Below are the code and all the weights of a small trained network. Each question names an input and a target symbol and asks about switching units off, where a switched-off unit gives its printed mean instead of its output.

import numpy as np


def w(rows, s, z=0):
    codes = np.array(rows[::2]) - 128.0
    scale = np.full(codes.shape[1], s)
    scale[-1] = z or s
    return codes * scale


def norm(h):
    return h / np.sqrt((h * h).mean(-1, keepdims=True) + 1e-5)


def f(y):
    return np.maximum(y, 0)


def softmax(a):
    e = np.exp(a - a.max(-1, keepdims=True))
    return e / e.sum(-1, keepdims=True)


def log_softmax(a):
    a = a - a.max(-1, keepdims=True)
    return a - np.log(np.exp(a).sum(-1, keepdims=True))


def net(x, mask):
    ids = ['αγεζηθλξπστφψω'.index(c) for c in x.split()]
    T = len(ids)
    res = E[ids] + P[:T]
    r = norm(res)
    for j in range(3):
        rows = slice(3 * j, 3 * j + 3)
        q, k, v = (r @ M[0][rows].T for M in (Q, K, V))
        z = softmax(np.where(np.tri(T) > 0, q @ k.T / 3**0.5, -1e9)) @ v
        o = O[0][rows]
        res = res + np.where(mask[j], z, o[:, -1]) @ o[:, :-1]
    y = f(norm(res) @ A[0][:, :-1].T + A[0][:, -1])
    res = res + np.where(mask[3:27], y, B[0][:, -1]) @ B[0][:, :-1]
    return log_softmax(norm(res)[-1] @ U[:, :-1].T + U[:, -1])


Q, K, V, O, A, B = {}, {}, {}, {}, {}, {}
E = w([
[151,132,141],'α',
[117,133,145],'γ',
[90,185,222],'ε',
[148,119,150],'ζ',
[110,166,148],'η',
[117,42,146],'θ',
[144,210,56],'λ',
[151,130,128],'ξ',
[94,238,175],'π',
[217,158,113],'σ',
[8,114,190],'τ',
[157,100,130],'φ',
[150,126,131],'ψ',
[150,117,136],'ω',
],0.017)
P = w([
[128,213,157],'0',
[159,136,210],'1',
[93,147,68],'2',
[157,101,226],'3',
[87,109,53],'4',
[194,2,108],'5',
[77,86,85],'6',
],0.0068)
Q[0] = w([
[113,100,114],'head 1',
[171,128,97],'head 1',
[122,133,208],'head 1',
[33,134,160],'head 2',
[248,85,118],'head 2',
[181,86,96],'head 2',
[152,118,149],'head 3',
[186,200,111],'head 3',
[118,192,161],'head 3',
],0.014)
K[0] = w([
[124,73,73],'head 1',
[174,155,64],'head 1',
[189,74,66],'head 1',
[134,213,70],'head 2',
[37,30,209],'head 2',
[172,2,80],'head 2',
[134,215,48],'head 3',
[123,205,139],'head 3',
[196,146,26],'head 3',
],0.0082)
V[0] = w([
[80,181,44],'head 1',
[157,159,2],'head 1',
[73,215,163],'head 1',
[106,49,160],'head 2',
[158,84,189],'head 2',
[57,143,221],'head 2',
[92,128,169],'head 3',
[213,254,141],'head 3',
[179,87,157],'head 3',
],0.0072)
O[0] = w([
[76,216,82,13],'head 1',
[166,135,149,37],'head 1',
[120,151,228,128],'head 1',
[71,90,72,197],'head 2',
[149,2,122,251],'head 2',
[119,72,124,177],'head 2',
[185,96,147,144],'head 3',
[135,37,130,222],'head 3',
[91,173,195,196],'head 3',
],0.0048,0.0029)
A[0] = w([
[122,81,133,111],'neuron 1',
[39,159,173,124],'neuron 2',
[148,101,82,145],'neuron 3',
[27,144,201,86],'neuron 4',
[207,147,113,79],'neuron 5',
[88,141,180,143],'neuron 6',
[10,131,77,170],'neuron 7',
[195,134,104,161],'neuron 8',
[82,143,231,136],'neuron 9',
[144,139,175,65],'neuron 10',
[142,179,145,206],'neuron 11',
[137,184,74,70],'neuron 12',
[210,170,62,138],'neuron 13',
[168,220,81,165],'neuron 14',
[171,158,193,4],'neuron 15',
[185,92,151,174],'neuron 16',
[94,96,78,124],'neuron 17',
[93,150,251,117],'neuron 18',
[113,218,67,120],'neuron 19',
[161,50,105,101],'neuron 20',
[56,130,109,144],'neuron 21',
[176,104,174,185],'neuron 22',
[85,192,112,148],'neuron 23',
[65,147,160,107],'neuron 24',
],0.012,0.0037)
B[0] = w([
[141,156,139,195],'neuron 1',
[82,179,130,177],'neuron 2',
[86,127,174,191],'neuron 3',
[108,130,116,189],'neuron 4',
[121,215,147,156],'neuron 5',
[108,164,72,172],'neuron 6',
[140,141,235,182],'neuron 7',
[140,109,194,176],'neuron 8',
[154,148,24,208],'neuron 9',
[166,157,74,148],'neuron 10',
[156,104,205,166],'neuron 11',
[123,3,105,143],'neuron 12',
[89,163,205,172],'neuron 13',
[144,85,173,167],'neuron 14',
[115,178,90,153],'neuron 15',
[127,185,96,230],'neuron 16',
[109,193,141,179],'neuron 17',
[113,109,60,215],'neuron 18',
[161,1,174,156],'neuron 19',
[147,166,134,254],'neuron 20',
[162,126,240,158],'neuron 21',
[112,169,59,222],'neuron 22',
[213,106,165,158],'neuron 23',
[94,163,140,160],'neuron 24',
],0.0066,0.0071)
U = w([
[154,127,93,79],'α',
[71,43,85,254],'γ',
[62,168,99,135],'ε',
[147,106,97,94],'ζ',
[160,111,112,114],'η',
[72,93,240,154],'θ',
[180,85,193,156],'λ',
[105,146,109,102],'ξ',
[144,124,125,106],'π',
[182,171,192,131],'σ',
[8,142,150,105],'τ',
[172,142,113,73],'φ',
[102,138,106,116],'ψ',
[115,137,98,96],'ω',
],0.015,0.0053)

Each question gives the input, a string of symbols that net reads in full, and the target symbol t.
The units are the heads (3 rows each of Q, K, V and O) and the neurons (one row each of A and B). Each row of codes is followed by its name. A weight is (code - 128) times the scale printed after its matrix; where a second scale follows, it is the last column's (O, A, B and U).
mask holds one flag per unit, heads first, then neurons. A switched-off unit (its flag False) gives its mean, the last column of its rows in O or B, instead of its output. The means were averaged over made-up inputs and are rounded, as every weight is.
A unit's drop is (log p(t) with every unit on - log p(t) with that unit switched off) / (log p(t) with every unit on - log p(t) with every unit switched off).
The circuit of an input: a set's keep is (log p(t) with only the set's units on - log p(t) with every unit switched off) / (log p(t) with every unit on - log p(t) with every unit switched off). Starting from the 12 units with the biggest drops (on a tie, the unit counted first), units are removed one at a time, each time the one whose removal leaves the highest keep (on an exact tie, the one counted first), for as long as the keep stays at least 0.8.
units of the circuit, in order: the units of the circuit, biggest drop first
unit that matters most: the unit with the biggest drop
top k neurons: the k neurons with the biggest drops, biggest first
which heads matter: for each layer, one digit per head in row order, 1 if its drop is at least 0.15 and else 0, layers parted by /
drop of u: that unit's drop, to one decimal
input π τ η θ φ, target θ: units of the circuit, in order => neuron 9; head 1
input σ η γ ω ζ, target σ: units of the circuit, in order => neuron 18
input α λ σ φ π, target σ: units of the circuit, in order => neuron 23; neuron 19
input η ξ θ ψ φ λ γ, target λ: which heads matter => 011
input λ ξ θ ζ η, target θ: top 2 neurons => neuron 19; neuron 2
input ω θ ψ, target θ: which heads matter => 010
input ω θ ω, target θ: which heads matter => 010
input ε ζ θ ω θ λ γ, target λ: which heads matter => 011
input η σ λ σ α, target σ: which heads matter => 011
input ω θ α, target θ: top 3 neurons => neuron 9; neuron 18; neuron 3
input φ π η θ, target γ: which heads matter => 000
input σ σ θ ω α, target θ: which heads matter => 010
input ω γ α σ η, target σ: top 2 neurons => neuron 23; neuron 9
input θ θ θ ε ξ λ, target θ: which heads matter => 000
input ω η π π α λ ε, target ε: units of the circuit, in order => neuron 9
input λ λ ψ, target λ: which heads matter => 110
input ξ ζ λ ψ σ, target σ: top 3 neurons => neuron 13; neuron 8; neuron 9
input π θ ξ θ ω, target θ: drop of neuron 11 => 0.0
input η θ φ α ψ, target θ: drop of neuron 22 => 0.1
input λ σ γ θ π, target θ: drop of neuron 19 => 0.6
input λ λ ξ, target λ: unit that matters most => head 2
